Each row is followed by its class number.
[-75  60  18  13  20  44 -22 -46  -2 -18  10  -9 -21 -49 -10  -4 -17 -26
 -34 -32   0 -26 -33  -4  -9 -12 -12  14  18 -46  50 -41 -16 -12   1   1
  11  39  43 -17  13  -6  26] -> 1
[ 37  64 -29 -22  33   7  20 -29  35  -8  27 -36  22  30  -2  25 -26  16
   0 -19 -17  51  23 -27  15 -42  93  15  21 -18  84 -15  56 -32  -9  16
  21  28  22  18 -27 -43  88] -> 7
[ 28  -7   6  13 -10   9  27 -13 -11  17  -1 -21 -24 -11 -30 -16  -7 -26
 -13  27 -40 -20  29 -16 -22 -42  35  22 -17  31   7 -21  48   8  19   1
   1  -7 -19  41  23 -19 -36] -> 1
[-17  48  -4  -3 -27  -1 -14 -10  13 -15  46   5 -46   6   6  14 -32 -27
 -14 -67 -10  38  15 -52 -30   2  10  19 -41  -6  30 -27   1 -22  29  21
   7  18  30  18  34   7   8] -> 5
[ 31  75 -19 -38  24 -18  48 -20  37 -15  18 -37  -6  34  -8  33   2  16
 -15 -33   3  56  16 -42   2 -62  96  16  38 -21 106 -19  36 -19  -6   9
  21  30  37   7 -21 -26  63] -> 4
[  6 -21  19  23   0 -10  20 -65 -24  23  -8  -6   8  14  35   8  46  17
   2   6 -17  30 -35  21  -8   0  24 -38 -12   2 -36  31 -51 -24  -7 -75
  13  32 -21  32 -10   8 -32] -> 9
[-33  79 -11  -8 -24   2 -34  -4  24  -7  35  -6 -49   0 -15  28 -44  -4
 -17 -47   8  15  16 -34 -31  11   4 -14 -34  -1  29 -25 -14 -30  36  26
  18  21  18  -3  16   1  29] -> 8
[ 72 -84 -11  -3 -15 -12  28  20 -13  14  -8 -15 -13  27 -17 -29   9  -8
   8  43  -8 -18  24 -14 -28 -56  23  28  -3  27 -15 -25  71 -10  34  15
  -8 -41 -42  21  15 -25 -58] -> 0
[ 26  -3  31  18   6   4  -7 -67   6  10  12 -20  22  37  37  20  34  10
 -13   2  33  45 -41  16  -1 -12  42 -51  -4  -5 -38  25 -36 -35  18 -72
   6  35 -37   9 -17   8 -14] -> 3
[ -4  -1  12  15  -5  -5  -9 -75  -7  23   5   4   9  -1  35  16  42  18
 -14  -2  -4  40 -31  22 -12   6  30 -47  -9  18 -47  23 -57 -36  -2 -85
  21  53 -15  12 -21   2 -26] -> 8
[ 21  76 -26 -17  26  -6  44 -30  27  -9   3 -18 -19  36  -6  23 -28   6
 -20 -27  21  59  35 -35  22 -47  99  -2  53 -28  89 -23  39 -15 -22  -7
  19  28  27  34 -29 -21  66] -> 1
[ 28  81  -7 -23  23  11  15 -19  17  -8  -2 -23  -9  28 -14  39  -7   5
 -20 -30  13  42   8 -56  19 -48 102   2  31 -26  79 -16  51 -24 -18   1
  23  26  37  22 -32 -24  78] -> 6
[ 32 -32  17  14  -3 -14   7 -63  -9  -2  12 -11   8  35  37  16  49  15
  -8  15  14  32 -50  18  -4  -3  28 -32  -9  12 -36  28 -35 -38  17 -62
  11  28 -25  -3  -4   4 -48] -> 0
[ 46 -54  -8  -1 -15  12   6  -4   0  10   3 -13  -9   7 -24 -36  -8 -11
   7  45 -31   5  42  -4 -35 -45  33  29 -26  20 -26 -26  74  -4  24  17
  -6 -22 -34  27   5 -33 -22] -> 7
[ -8 -15  23  14  -5  -8  13 -74  -9  13  -3  13   8  18  41  -1  43   5
  -9 -15   5  48 -31   4  -3   3  28 -32 -12  15 -42  28 -49 -31  -8 -90
   7  35   2  17 -10   3 -34] -> 5
[-67  52   9  16  22  55  -8 -35  17  -6  10  17 -12 -41 -22 -14  11 -39
 -23 -16 -27 -31 -28 -31  -8 -24 -12  31  -8 -28  51 -41 -11 -27   4   6
  -3  10  42 -38  13 -18  -1] -> 2
[ -9  51 -21  -5  -6   3 -29 -16  13 -18  66  19 -35   0 -16  31 -58 -26
 -29 -62  -8  43  11 -32 -20   1   5   1 -32   0  35 -32 -28 -22  36  39
   4  23 -10  16  42   6  -1] -> 10
[ 24  -7   5  14  12   0  -3 -74 -13   1  25  18  13  29  23  25   9   9
 -21  -3   3  52 -46  19   2 -10  37 -43 -13  13 -39  19 -50 -28  10 -75
  14  43 -28  21  -1   0 -43] -> 10
[ 18 -21  12   0   2 -17  11 -79  10  13  11   4   8  16  49  12  72  23
  -5   9  12  66 -37  19 -13   1  44 -35  -3  10 -23  23 -52 -24  -4 -76
   0  37 -19  -2 -21   7 -34] -> 4
[-25  74 -23   9 -22  17 -12 -14  18  -4  37   3 -48   2   5  18 -42 -10
 -24 -47  22  30  25 -28 -19  15  10 -12 -23  -8  33 -26 -19 -23  26  24
  -1  12  17  22  21  15  20] -> 1
[-17  43  -2 -19 -37  -2  -5 -10   9 -19  54  -1 -25   6   4  14 -32 -33
 -19 -51   8  47   6 -57 -25  -2  10  17 -34  20  30 -25  -3 -27  38  41
  -4  19   9  17  39  -7   8] -> 5
[ 41 -25  19 -10  -6  10  27   5  -1  22   7 -25  -4   9 -35 -18   2 -33
   3  30 -32  -2  22 -10 -23 -48  37  28 -28  33   4 -18  69 -19  34  18
   2 -21 -25  18  18 -30 -31] -> 3
[ 31 -15  25  20   5  -7   2 -54 -21   0  -7 -16   6  41  31  21  17  26
  -4  11  17  26 -38  18  -8 -16  21 -52 -10   3 -36  33 -68 -13  10 -68
   4  35 -40  22 -17   0 -11] -> 9
[-59  65  12  11  20  35 -11 -48   1  -8   2  -6 -22 -48  -7  -4 -19 -25
 -29 -32   2 -36 -38 -11  -6 -24 -14  13  16 -40  48 -36 -13 -11  10  10
   3  32  32 -19  29   0  22] -> 1
[ 22  72 -20 -34  16  -6  18 -18  31   2  -7 -22 -10  32 -18  32 -14  12
 -14 -34  -2  53  29 -43   5 -41  95  -8  36 -14  87 -21  31 -32 -13   8
  35  38  39  23 -38 -35  71] -> 8
[ 13 -17   1  17  15   0   8 -83  -2  14  21  21  19   9  30  24  36  10
 -11  -5  -5  57 -33  23   2  -1  47 -46  -8  13 -40  26 -66 -29  -3 -85
  22  45 -16  31 -16  -1 -40] -> 10
[ 11 -18   8  14   9  -4 -18 -70  -3  16   2  -7  17   1  30   9  25  17
  -2   8  -8  41 -21  32  -9  19  31 -33 -21   8 -37  29 -49 -31  -6 -47
   8  32 -26  16 -19  -3  -6] -> 7
[ 20   4  16  15   2  18 -25 -78 -10   0  19 -19  15  18  29  13  13  20
  -7  19   0  39 -51  27  -9  -1  35 -32 -38  11 -44  25 -32 -36  11 -57
   6  40 -20  15 -11  -5  -1] -> 7
[-68  73  -4  28   6  35 -19 -39   7  -1   5 -18 -23 -48   1 -15 -21 -28
 -20 -31  12 -42 -33  -7 -15  -7 -12  17  15 -50  43 -40   6 -19  12   2
   4  28  42 -28  23 -12  30] -> 1
[-54  54  -4  16  29  60 -11 -37  10  -6  19  24  -9 -37  -6 -15   4 -30
 -15 -23 -17 -31 -33 -37 -14 -34  -5  24  -3 -31  54 -46 -16 -25  17  -3
  -8   8  39 -19   9 -18   7] -> 2
[ 23  63 -13 -26  19  -6  37 -17  28 -16   2  -1  -9  43   3  24 -13   2
  -6 -52   8  59  25 -57  15 -44  96   9  37 -18  83 -14  36 -18 -18  -4
  24  36  48  25 -32 -37  66] -> 5
[ 47 -53  -1   4  -6  16  -3   0  -5  15  -8   5 -25   0 -30 -24   1 -22
  -8  33 -28 -16  37 -29 -28 -52  34  26 -21  17 -15 -30  66   1  21   7
 -13 -31 -31  17   8 -27 -34] -> 6
[ -5  51  -9   5 -13   6 -20 -23  29  -2  59   9 -33  -1  -4  20 -17 -37
 -11 -42 -29  52   8 -58 -18  13  17  28 -53  -8  57 -28 -11 -22  27  30
   8   3  14  19  21  13   0] -> 2
[-59  56  24   3  27  43 -32 -32  -6 -13  -8  -9  -5 -45 -17   4   1 -26
 -28 -28   2 -35 -46 -17 -11 -20  -8  26   7 -37  46 -24  -2 -22   6  22
   6  32  44 -34  17 -13  48] -> 6
[-54  63   8   5   3  28 -35 -31  16  -4  -1 -10 -12 -42 -14  -3  -9  -9
 -11 -21   4 -54 -41 -10 -23 -24 -16  15   7 -35  33 -29   5 -20  26  17
  10  34  35 -44  17 -21  45] -> 8
[-29  63 -10   7 -24   6  -4 -36  19  -8  66   4 -45  -8   0  21 -38 -29
 -29 -49  -6  62  20 -34 -19  19  12   5 -31   8  40 -32 -13 -19  27  31
  -2  29  -4  26  44  10   1] -> 1
[-15  59   4  -3 -25  11 -35 -18   6 -13  50 -11 -33 -10  -9  33 -32 -26
 -27 -47   4  40   8 -53 -20  11   5  11 -37   5  37 -15 -10 -24  27  49
  -5  26  -9  14  35   3  27] -> 6
[-34  53  -2  -8 -32   0  -7   2  19 -19  29   9 -40   6   3  13 -28 -11
 -10 -56  15  30  26 -53 -18   8   7   0 -27   6  13 -14 -13 -32  20  26
   2   9  32   5  19   5  21] -> 5
[ 37 -22   8  -5 -14   4  36  -2   8   3  10 -17 -20   3 -27 -19  21 -11
  -6  24 -44 -17  24 -22 -34 -57  28  35 -20  36  16 -22  39  -2  25  10
  -4  -9  -8  13  25 -28 -40] -> 4
[ 49 -13   5  -4  -1  10  32  13  -3   9   2  -2  -8   1 -28 -13   1 -26
  -3  30 -43 -15  32 -32 -19 -53  33  38 -31  31  15  -8  44   1  31  16
   6 -26  -6  17  -3 -27 -39] -> 2
[ 34  59 -23 -24  17  19  12 -18  31  -8   3 -49  14  35 -10  27 -31  20
 -14 -10   5  32  18 -31   4 -65  86   5  34 -16  79 -14  52 -20   0   9
  16  43   4  23 -33 -48  71] -> 8
[-56  49  20   6  34  31 -23 -28  -9 -16  -8 -16 -14 -32 -12  -2  -7 -14
  -3 -21 -26 -43 -43  -9 -26 -28 -16  16   4 -51  57 -29 -18  -9  12  12
   4  34  23 -25  15 -18  34] -> 9
[-77  35   6  18  23  51  -8 -36  18  -6  11  12 -14 -48 -21 -18  14 -40
 -20 -18 -26 -21 -18 -34 -12 -27 -15  30  -3 -32  40 -49 -12 -28  -2   1
  -2   8  43 -30  13 -10  -1] -> 2
[ 33  78 -18 -27  28   7  20 -19  38 -13   1 -21   6  27 -13  23 -19   9
  -1 -31 -15  54  33 -36  10 -39 102   0  24 -20  74 -16  39 -17 -13  23
  28  29  30  23 -30 -36  82] -> 7
[ 39 -27   8  -4  -8  25   9  -2  -6  12   0 -16  -1  -4 -36 -27  -8 -15
  -4  30 -44 -18  33  -7 -28 -48  28  29 -39  35 -11 -22  61 -10  30  34
   1 -13 -14  33  15 -26  -9] -> 7
[-64  61  10  14  24  49 -18 -42   6 -12   8  -1 -20 -45  -4  -3 -15 -23
 -34 -34  -2 -34 -35  -1 -13 -19  -9  12  16 -49  52 -42  -8  -5  12   5
   8  35  42 -16  18  -7  22] -> 1
[ 26  14  22  23  -4   2 -24 -73   1   1  -5 -13  12  28  38  21  17  17
 -17  -1  40  38 -52   0   5  -8  38 -43 -18  -3 -49  40 -36 -20  11 -70
   1  36 -37  17  -8  10   5] -> 6
[ 42 -23  12  -8  -7   7  24  11  -7  17   5 -26  -5   4 -37 -13   9 -33
   1  28 -45   0  33 -11 -28 -51  33  29 -24  36  -3 -16  66 -12  29  26
  -1 -19 -23   9  23 -27 -32] -> 3
[-16  46  -2 -12 -17  13 -30 -22  20 -19  69 -12 -20 -10 -15  26 -38 -21
 -19 -36 -35  55  17 -30 -32  12   4  14 -57  18  28 -28  -6 -28  38  65
   3  23  -4  15  45  -1  23] -> 7
[-14  59  -8 -15 -18   2  -8  -2  29 -25  51  -6 -47   8  -1  23 -23   2
 -14 -48   8  34   8 -29 -39   2  14  -2 -33   0  37 -26 -21 -15  43  30
   5  13  28  -4  24   2  16] -> 4
[-61  50   3  11  30  50  -3 -35  11  -5  10  34 -11 -43  -9 -19  13 -34
 -19 -25 -27 -27 -19 -31 -12 -28 -21  35  -2 -34  52 -37 -11 -27  13  13
  -5  10  43 -42  16  -7   0] -> 2
[ 51  31 -25 -19  13  -7  42 -13  36 -12  14 -58  11  51   0  32  -3  18
  -2  -7  30  24  14 -47  22 -64  77  12  43 -23  94  -7  60 -35   1  18
  15  18   4  11 -27 -37  57] -> 0
[ 41 -28 -21  -1  -8 -12  28 -12 -25  16  -4 -13 -31   6 -31 -23 -33  -2
 -18  31 -24  -7  38   0 -17 -53  33  24  -5  28  -2 -18  67  -3  20  11
 -15 -33 -21  29  20 -16 -25] -> 1
[ 27  60 -34 -26  28  -9  13 -25  35   3  15 -34   6  27  -5  36 -20  16
 -13 -19  -6  29  18 -29   6 -49  90   3  34 -16  88 -20  45 -37  -2   0
  23  34  18   7 -29 -44  70] -> 8
[ 32 -18   3  16  13  17   4 -62   1   4  29  20  19  30  34  27  14  10
 -20  -5   4  55 -32  21  -6 -12  38 -45 -17  12 -40  16 -56 -31  18 -74
  20  43 -21  29 -11  -4 -46] -> 10
[ 43 -48  -9  -9  -7  -5  34   8  -7  15 -16  16 -18  12 -20 -34  -9 -16
   9  20 -36  -1  40 -25 -28 -55  28  44 -18  37  -9 -14  67  -6  21  20
 -18 -27 -14  17  23 -35 -32] -> 5
[-21  59  -2 -15 -27  -1 -29 -16  10  -7  56 -13 -45 -12 -12  33 -39 -22
 -27 -46  -6  25   9 -40 -36  -1   5  -3 -34  10  34 -34  -9 -30  46  37
  15  33   4  -1  30  -1  11] -> 8
[ 19  -9  18  17  -2  14 -16 -83   6  -2  19  -4  15  22  28   8  26  12
  -8  18  -5  46 -40  26  -7   0  34 -31 -37   8 -49  23 -32 -29  12 -56
  10  39 -19  16  -9  -2 -12] -> 7
[ 27  -5  16  15  -4 -12  11 -65  -5   1  11  15  12  37  55  14  18  19
  -7 -17  40  36 -33 -11  -6 -12  36 -41 -10  10 -42  36 -52 -24  24 -69
   3  34 -28  22 -15   9 -19] -> 5
[-27  56  -8 -12 -24 -10  -6 -13  13 -12  47  24 -34   8   2  10 -25 -31
 -16 -61  -7  53  11 -56 -26  13  12  16 -34  16  31 -27 -10 -34  29  31
   4  17  19   3  37  -1   3] -> 5
[ 20  70 -28 -27  33   7  28 -23  35   1  17 -51  17  39  -6  28 -11   2
   0 -20   8  53  13 -21  18 -39 102   3  33 -21  97  -7  54 -41 -11   3
  11  20  20  14 -33 -43  79] -> 3
[-18  49   3 -11 -16   9 -24 -15  14  -6  64 -13 -28  -1 -10  26 -22 -38
 -18 -41  -5  51   4 -27 -22  10  11   9 -37  -1  40 -29  -2 -30  31  38
  -3  15 -15   5  35   6   5] -> 3
[ 36 -45  13  17  -5 -12   5 -64   2   0  16 -11  12  41  37  14  54  15
  -1  15  10  44 -43  16  -5   4  35 -36  -8  12 -29  25 -37 -34  14 -65
  14  27 -19   2 -15  -9 -43] -> 0
[  0   3   2  32  -2  -7  12 -85  -9  18   9   7  -6  13  43  14  32  14
 -24  -2  12  46 -25  24   5  12  38 -42   8  -3 -29  22 -49 -25 -12 -88
  16  37  -6  29 -17  14 -30] -> 1
[ 32 -20   0  12   7   7  -1 -64  -4   2  25  24  12  28  27  21  11  11
 -22   3  19  55 -28  21  -2  -8  53 -52  -6  18 -48  17 -54 -30  14 -69
   9  37 -36  22 -19  -8 -44] -> 10
[ 40 -31  17  -7  -8  18   1   7 -18   9  -7 -17 -14 -11 -40  -4  -2 -23
 -15  23 -46 -14  27 -24 -22 -45  28  37 -26  32   5 -10  58  -2  18  31
   8  -9  -4  19  11 -34 -14] -> 6
[  2  28  -6  -4 -28 -16  -9 -14  14 -12  61 -16 -33  10   3  25  -7 -27
 -14 -47  -4  35  -2 -43 -27  12   4   9 -35  12  41 -27  -9 -34  45  42
   3  14  -6   9  50   9 -12] -> 0
[ 23 -22   6  15  14   4  -5 -65  -5  15   7  35  14  16  33  18  30  15
 -21  -5  17  45 -29  32   3  -5  34 -52  -3   5 -52  20 -67 -27  -2 -93
  15  36 -24  18 -28   8 -47] -> 10
[ 34  62 -25 -25  37   8  13 -33  34  -8  27 -41  21  24  -3  29 -25  17
  -1 -17 -11  58  18 -23  13 -45  92  15  24 -21  83 -18  51 -30 -12  12
  17  32  18  21 -28 -42  93] -> 7
[ 20  63 -23 -26  39  -3  40 -31  27   6  30 -39  13  39 -14  35  -5  -1
  -8 -27  -9  64  17 -24  16 -40  97   4  32  -9 100 -13  47 -43  -9   0
  15  22  20  12 -20 -41  68] -> 3
[ 49 -32  -4  -8  -9  10  16   0  -2  20  -2 -17 -13  15 -30 -26   3 -17
   1  40 -23  -9  28  -5 -22 -60  41  18 -18  13 -12 -18  78 -11  26   3
 -15 -39 -39   4   4 -22 -43] -> 3
[-25  68 -10  -1 -14  15  -8  -1  24 -18  46  15 -39   6 -11  25 -33 -21
 -14 -41 -11  41  21 -47 -16  17   2   2 -48  10  36 -15 -29 -22  33  35
   7  -2  29  -6  14  -1   5] -> 2
[ 36 -37   3 -12 -13   1  31  -4   5   7   7 -15 -21   4 -23 -18  15  -4
  -1  31 -31  -8  24 -13 -38 -56  22  34 -26  40  11 -15  49  -6  34  23
  -3  -4 -16  16  19 -31 -31] -> 4
[ 35  67 -29 -23  20  14   2 -26  38  -4   5 -41   6  34  -8  34 -27  20
 -15  -9  10  35  15 -35   6 -71  82   6  32 -26  85 -17  52 -22  -4   3
  15  47  -5  13 -38 -46  76] -> 8
[ 37 -36 -13  -9  -5   4   7   2 -27  10  -8   3 -21   1 -36 -14  -7  -4
 -17  28 -28  -2  32  -9 -24 -53  35  35 -13  27  -9  -9  65  -5  14  20
 -10 -27 -11  23  10 -30  -8] -> 6
[ 36 -22   9 -12 -11   2   4   5  -4  20 -20  -1 -21 -11 -43 -11  -6  -3
  -8  32 -37 -32  39 -15 -34 -57  24  15 -18  37 -11 -14  50  -4  34  32
   7  -5 -29   2   3 -30 -26] -> 8
[-70  45  11   7  30  54 -20 -35   9   2  10   5 -10 -36 -15 -15  13 -33
 -17 -25  -1 -30 -31  -4 -16 -28 -14  20   6 -48  46 -43   4 -38   7  11
  -9  19  22 -32  18   0  19] -> 3
[-66  43   2   8   8  46 -15 -40  24 -16  13  -7 -27 -40  -7 -12  14 -13
 -23 -24  -4 -36 -40 -13 -26 -33 -13  23   5 -39  47 -45  -4 -22   9  10
 -14  31  32 -37  29 -14  13] -> 4
[ 29  79 -31 -11  16  16  34 -39  26  -3  16 -42  -3  35   2  31 -37  16
 -17 -12  29  57  16 -34  22 -55  91   4  40 -27  91 -13  56 -16 -11   1
   8  36   5  33 -30 -31  72] -> 1
[ 31  73 -17 -21  16  11  35 -20  31 -13   7 -35   8  43   1  24 -21   6
  -4 -26  17  41  14 -64  15 -75  86  21  30 -21  86 -11  54 -23 -12  -5
   9  32  22  18 -30 -40  68] -> 5
[ 31 -22  17  -3 -15  13  34   7  -7  13 -10  -3  -9  -4 -19 -25  11 -30
   2   7 -46 -19  38 -40 -31 -53  22  34 -31  43  -3 -13  46  -3  25  10
  -1  -8   3  26  19 -29 -38] -> 5
[ 44  78 -33 -31  41   3  35 -15  31  -6  10  18   3  37 -14  38 -20  11
 -18 -42   3  58  20 -32  17 -58 114  -6  37 -21  76 -21  23 -24  -7  -2
  28  24  32  37 -28 -21  50] -> 10
[ 34 -32   8 -12 -14   2  11   3 -11  20  -8  -6 -17  -8 -36 -16  -1 -11
 -10  28 -35 -22  40 -16 -33 -57  19  19 -13  38  -6 -23  53  -5  30  14
   9  -1 -21  12   3 -32 -28] -> 8
[ 22 -42  10  26  -3 -19  11 -67  -5  17   4  -2   8  19  41   9  70  14
   0   5   8  31 -38  13  -5   9  35 -37   2   8 -36  24 -56 -42  -3 -77
  12  22 -19  14 -14  10 -51] -> 0
[ 54 -39 -12 -11  12  16  10   6 -18  11  -4  -1  -3   3 -32 -27 -28   0
   6  37 -50  -4  41   8 -35 -46  30  36 -30  36  -8 -14  61  -8  31  45
  -8 -20 -28  23  10 -38  -9] -> 7
[-16  56  -7  -9  -9   1 -29 -16  24  -4  53 -12 -40   8 -14  26 -21 -36
  -9 -40 -12  39  -1 -28 -20   4  21  12 -44 -14  45 -30  11 -36  27  33
   7   8   9  12  33  14  17] -> 3
[ 12 -22  17  15   1   3 -15 -76  -6  12  -2   5  11   9  34  22  50   8
 -17  10   9  49 -38  12   3   6  39 -30 -12   5 -37  37 -46 -30 -12 -66
  12  38 -12  18 -24  -1 -12] -> 6
